Below are the code and all the weights of a small trained network. Each question names an input and a target symbol and asks about switching units off, where a switched-off unit gives its printed mean instead of its output.

import numpy as np


def w(rows, s, z=0):
    codes = np.array(rows[::2]) - 128.0
    scale = np.full(codes.shape[1], s)
    scale[-1] = z or s
    return codes * scale


def norm(h):
    return h / np.sqrt((h * h).mean(-1, keepdims=True) + 1e-5)


def f(y):
    return y / 2 * (1 + np.tanh(0.7978845608 * (y + 0.044715 * y**3)))


def softmax(a):
    e = np.exp(a - a.max(-1, keepdims=True))
    return e / e.sum(-1, keepdims=True)


def log_softmax(a):
    a = a - a.max(-1, keepdims=True)
    return a - np.log(np.exp(a).sum(-1, keepdims=True))


def net(x, mask):
    ids = ['αβγδζηθλμξσφψω'.index(c) for c in x.split()]
    T = len(ids)
    res = E[ids] + P[:T]
    r = norm(res)
    for j in range(2):
        rows = slice(2 * j, 2 * j + 2)
        q, k, v = (r @ M[0][rows].T for M in (Q, K, V))
        z = softmax(np.where(np.tri(T) > 0, q @ k.T / 2**0.5, -1e9)) @ v
        o = O[0][rows]
        res = res + np.where(mask[j], z, o[:, -1]) @ o[:, :-1]
    y = f(norm(res) @ A[0][:, :-1].T + A[0][:, -1])
    res = res + np.where(mask[2:10], y, B[0][:, -1]) @ B[0][:, :-1]
    return log_softmax(norm(res)[-1] @ U[:, :-1].T + U[:, -1])


Q, K, V, O, A, B = {}, {}, {}, {}, {}, {}
E = w([
[168,155,202,80],'α',
[89,171,145,181],'β',
[233,43,150,133],'γ',
[56,88,137,160],'δ',
[98,103,104,147],'ζ',
[113,116,216,105],'η',
[97,135,155,125],'θ',
[158,164,177,150],'λ',
[81,102,107,137],'μ',
[101,91,253,155],'ξ',
[79,127,67,93],'σ',
[59,124,100,47],'φ',
[62,103,120,143],'ψ',
[128,84,116,147],'ω',
],0.023)
P = w([
[32,145,229,195],'0',
[37,156,254,208],'1',
[39,153,203,210],'2',
[62,129,135,181],'3',
[81,132,120,182],'4',
[100,141,101,142],'5',
[146,132,100,134],'6',
[104,81,125,188],'7',
[2,141,124,191],'8',
[69,195,70,117],'9',
],0.003)
Q[0] = w([
[114,109,181,173],'H0',
[136,78,84,54],'H0',
[72,239,67,169],'H1',
[186,12,18,124],'H1',
],0.011)
K[0] = w([
[172,127,112,93],'H0',
[243,81,210,230],'H0',
[144,88,171,231],'H1',
[30,133,255,143],'H1',
],0.0077)
V[0] = w([
[129,122,132,252],'H0',
[152,166,48,111],'H0',
[130,72,185,119],'H1',
[79,226,132,99],'H1',
],0.012)
O[0] = w([
[99,6,36,231,195],'H0',
[135,154,115,155,3],'H0',
[142,50,222,45,185],'H1',
[59,206,65,133,149],'H1',
],0.011,0.0066)
A[0] = w([
[108,121,196,94,208],'N0',
[118,137,210,198,190],'N1',
[75,49,71,106,162],'N2',
[121,188,156,187,70],'N3',
[115,254,145,136,251],'N4',
[154,122,184,67,149],'N5',
[81,103,127,87,155],'N6',
[55,83,144,151,116],'N7',
],0.012,0.0029)
B[0] = w([
[209,152,166,155,174],'N0',
[130,82,28,53,172],'N1',
[102,200,160,65,245],'N2',
[121,92,112,97,132],'N3',
[203,143,84,114,158],'N4',
[143,177,97,195,143],'N5',
[106,139,254,78,181],'N6',
[143,204,102,96,230],'N7',
],0.0098,0.012)
U = w([
[213,169,211,160,90],'α',
[56,174,53,202,147],'β',
[249,9,179,156,253],'γ',
[58,69,191,117,104],'δ',
[111,100,128,174,75],'ζ',
[182,103,252,106,91],'η',
[134,184,175,145,42],'θ',
[159,66,25,68,110],'λ',
[122,121,122,124,39],'μ',
[152,41,237,149,84],'ξ',
[222,204,34,53,112],'σ',
[244,252,154,123,168],'φ',
[70,140,161,137,88],'ψ',
[204,36,189,147,225],'ω',
],0.011,0.0046)

Each question gives the input, a string of symbols that net reads in full, and the target symbol t.
The units are the heads (2 rows each of Q, K, V and O) and the neurons (one row each of A and B). Each row of codes is followed by its name. A weight is (code - 128) times the scale printed after its matrix; where a second scale follows, it is the last column's (O, A, B and U).
mask holds one flag per unit, heads first, then neurons. A switched-off unit (its flag False) gives its mean, the last column of its rows in O or B, instead of its output. The means were averaged over made-up inputs and are rounded, as every weight is.
A unit's drop is (log p(t) with every unit on - log p(t) with that unit switched off) / (log p(t) with every unit on - log p(t) with every unit switched off).
The circuit of an input: a set's keep is (log p(t) with only the set's units on - log p(t) with every unit switched off) / (log p(t) with every unit on - log p(t) with every unit switched off). Starting from all 10 units, units are removed one at a time, each time the one whose removal leaves the highest keep (on an exact tie, the one counted first), for as long as the keep stays at least 0.8.
units of the circuit, in order: the units of the circuit, biggest drop first
unit that matters most: the unit with the biggest drop
top k neurons: the k neurons with the biggest drops, biggest first
heads that matter: for each layer, one digit per head in row order, 1 if its drop is at least 0.15 and else 0, layers parted by /
drop of u: that unit's drop, to one decimal
input ψ σ μ ψ ψ σ η, target σ: units of the circuit, in order -> (H1; N4; N1)
input η γ λ μ ψ δ β δ β, target γ: units of the circuit, in order -> (H1; N2)
input δ λ δ β α δ δ δ β, target β: heads that matter -> 10
input δ φ θ φ φ ψ, target φ: units of the circuit, in order -> (H0; N0)
input ψ ξ γ λ η ξ α α, target γ: top 3 neurons -> (N2; N7; N6)
input δ δ ψ δ γ ζ, target δ: heads that matter -> 11
input δ ω σ, target δ: units of the circuit, in order -> (H0; H1; N1; N2)
input δ δ γ σ β δ η, target σ: units of the circuit, in order -> (H1; N1)
input φ ξ ψ, target φ: units of the circuit, in order -> (H0)
input γ ψ γ δ η, target γ: units of the circuit, in order -> (H1; N2)
input ψ δ σ ξ, target σ: units of the circuit, in order -> (H1; N1; H0; N4)
input β δ σ, target β: units of the circuit, in order -> (H0; H1)
input η μ σ α, target σ: units of the circuit, in order -> (H1; N6)
input σ α ζ δ φ σ β, target σ: unit that matters most -> N4
input β σ ω, target β: heads that matter -> 01
input ψ γ δ η ξ, target γ: heads that matter -> 01
input δ ω δ φ ψ ψ ψ ξ, target φ: top 2 neurons -> (N0; N5)
input δ α λ ζ λ η λ σ θ, target σ: top 2 neurons -> (N4; N2)
input ψ σ ψ δ ψ α μ φ η, target φ: heads that matter -> 11
input ξ β δ λ, target λ: unit that matters most -> N1
input σ ψ δ ξ δ ψ ψ ζ θ, target σ: top 3 neurons -> (N1; N2; N7)
input ζ δ γ λ, target γ: drop of H1 -> 0.6
input θ φ δ θ ξ β α δ η ξ, target φ: drop of H1 -> 0.3
input ψ η δ ψ σ η ξ λ δ α, target σ: drop of N6 -> 0.2
input β ψ ω, target β: drop of H0 -> 0.3
